Below is a small trained network, with its code and all its weights. Each question gives an input and a class and asks what happens when units are switched off, that is, made to give their printed mean instead of their output.

import numpy as np


def w(rows, s, z=0):
    codes = np.array(rows[::2]) - 128.0
    scale = np.full(codes.shape[1], s)
    scale[-1] = z or s
    return codes * scale


def f(y):
    return np.maximum(y, 0)


def log_softmax(a):
    a = a - a.max(-1, keepdims=True)
    return a - np.log(np.exp(a).sum(-1, keepdims=True))


def net(x, mask):
    res = np.array(x, float).reshape(1, 6) / 4 @ E
    y = f(res @ A[0][:, :-1].T + A[0][:, -1])
    res = res + np.where(mask, y, B[0][:, -1]) @ B[0][:, :-1]
    return log_softmax(res[-1] @ U[:, :-1].T + U[:, -1])


A, B = {}, {}
E = w([
[163,75,153,176,110,141,174,128,97,212,121],'x0',
[159,119,133,110,25,89,132,129,194,135,110],'x1',
[126,128,128,128,127,129,127,127,129,128,127],'x2',
[146,162,126,78,137,119,176,6,97,128,147],'x3',
[129,128,129,128,131,127,129,127,130,126,125],'x4',
[126,128,125,127,128,131,130,128,130,130,128],'x5',
],0.016)
A[0] = w([
[178,151,138,57,14,50,124,79,229,109,115,9],'N1',
[141,135,149,96,76,94,146,115,171,112,112,115],'N2',
[161,110,134,151,153,156,174,109,88,181,126,30],'N3',
[191,34,151,207,2,98,131,221,187,210,62,72],'N4',
[168,73,161,185,144,164,189,84,62,205,135,30],'N5',
[108,229,94,57,177,110,122,59,119,65,142,89],'N6',
[102,197,97,86,228,153,142,72,62,61,143,142],'N7',
[38,100,137,180,173,166,26,254,154,91,131,112],'N8',
[73,94,137,209,226,218,121,160,46,165,161,43],'N9',
[178,152,139,61,85,101,205,21,99,175,162,13],'N10',
[58,176,107,76,86,99,48,162,198,50,140,53],'N11',
[162,69,174,190,147,168,186,116,52,192,135,123],'N12',
[85,119,119,188,174,157,64,204,156,84,90,53],'N13',
[100,152,133,120,172,136,119,113,120,100,115,77],'N14',
[93,163,95,76,108,115,74,158,180,93,141,57],'N15',
],0.0067,0.011)
B[0] = w([
[130,231,39,57,197,41,215,70,15,70,146,193],'N1',
[147,148,84,129,110,93,119,128,124,98,101,171],'N2',
[101,172,88,84,172,91,145,69,85,120,163,150],'N3',
[84,24,209,220,182,232,64,168,168,194,171,251],'N4',
[107,228,43,46,149,32,176,56,71,87,169,180],'N5',
[61,91,190,122,156,180,113,90,118,193,208,199],'N6',
[55,106,179,98,170,158,129,73,111,189,209,222],'N7',
[156,212,47,67,116,40,193,78,86,77,125,232],'N8',
[218,118,83,197,4,103,89,214,223,54,4,203],'N9',
[247,91,74,212,46,107,60,237,226,42,2,178],'N10',
[202,107,79,201,69,112,119,194,171,77,39,188],'N11',
[168,169,72,115,106,79,112,137,150,61,96,212],'N12',
[98,204,93,55,177,70,191,66,63,135,167,177],'N13',
[100,97,143,127,122,149,128,109,136,168,167,143],'N14',
[181,105,126,170,92,130,100,167,160,125,83,161],'N15',
],0.0077,0.014)
U = w([
[111,208,101,22,156,88,149,74,73,108,155,164],'0',
[191,109,115,214,75,114,116,209,172,106,37,184],'1',
[55,31,250,157,157,239,116,119,127,216,200,1],'2',
],0.011,0.0077)

Each question gives the input, the list of numbers given to net, and the class t.
The units are the neurons (one row each of A and B). Each row of codes is followed by its name. A weight is (code - 128) times the scale printed after its matrix; where a second scale follows, it is the last column's (A, B and U).
mask holds one flag per neuron, in row order. A switched-off neuron (its flag False) gives its mean, the last column of its row in B, instead of its output. The means were averaged over made-up inputs and are rounded, as every weight is.
A unit's drop is (log p(t) with every unit on - log p(t) with that unit switched off) / (log p(t) with every unit on - log p(t) with every unit switched off).
most important unit: the unit with the biggest drop
top k neurons: the k neurons with the biggest drops, biggest first
drop when u is switched off: that unit's drop, to one decimal
input [-1,-3,1,-5,-6,-3], class 0: most important unit	N8
input [7,1,-7,-1,7,-8], class 2: top 3 neurons	N4; N9; N10
input [2,-6,5,0,-2,5], class 1: top 3 neurons	N9; N1; N13
input [-2,-1,-4,-8,5,-5], class 0: top 3 neurons	N8; N13; N10
input [1,8,-4,5,-2,-2], class 1: top 2 neurons	N10; N8
input [1,-7,1,-2,-1,-1], class 1: top 2 neurons	N9; N1
input [6,0,-2,1,6,6], class 0: top 2 neurons	N5; N9
input [-6,-7,-3,-8,-7,-1], class 0: top 2 neurons	N13; N8
input [-4,-3,4,-6,-3,-8], class 0: top 2 neurons	N8; N13
input [6,4,-3,-8,1,4], class 2: drop when N4 is switched off	0.9
input [-1,-6,8,1,-4,-8], class 2: drop when N7 is switched off	0.2
input [2,5,-1,-5,7,-7], class 2: drop when N4 is switched off	0.5
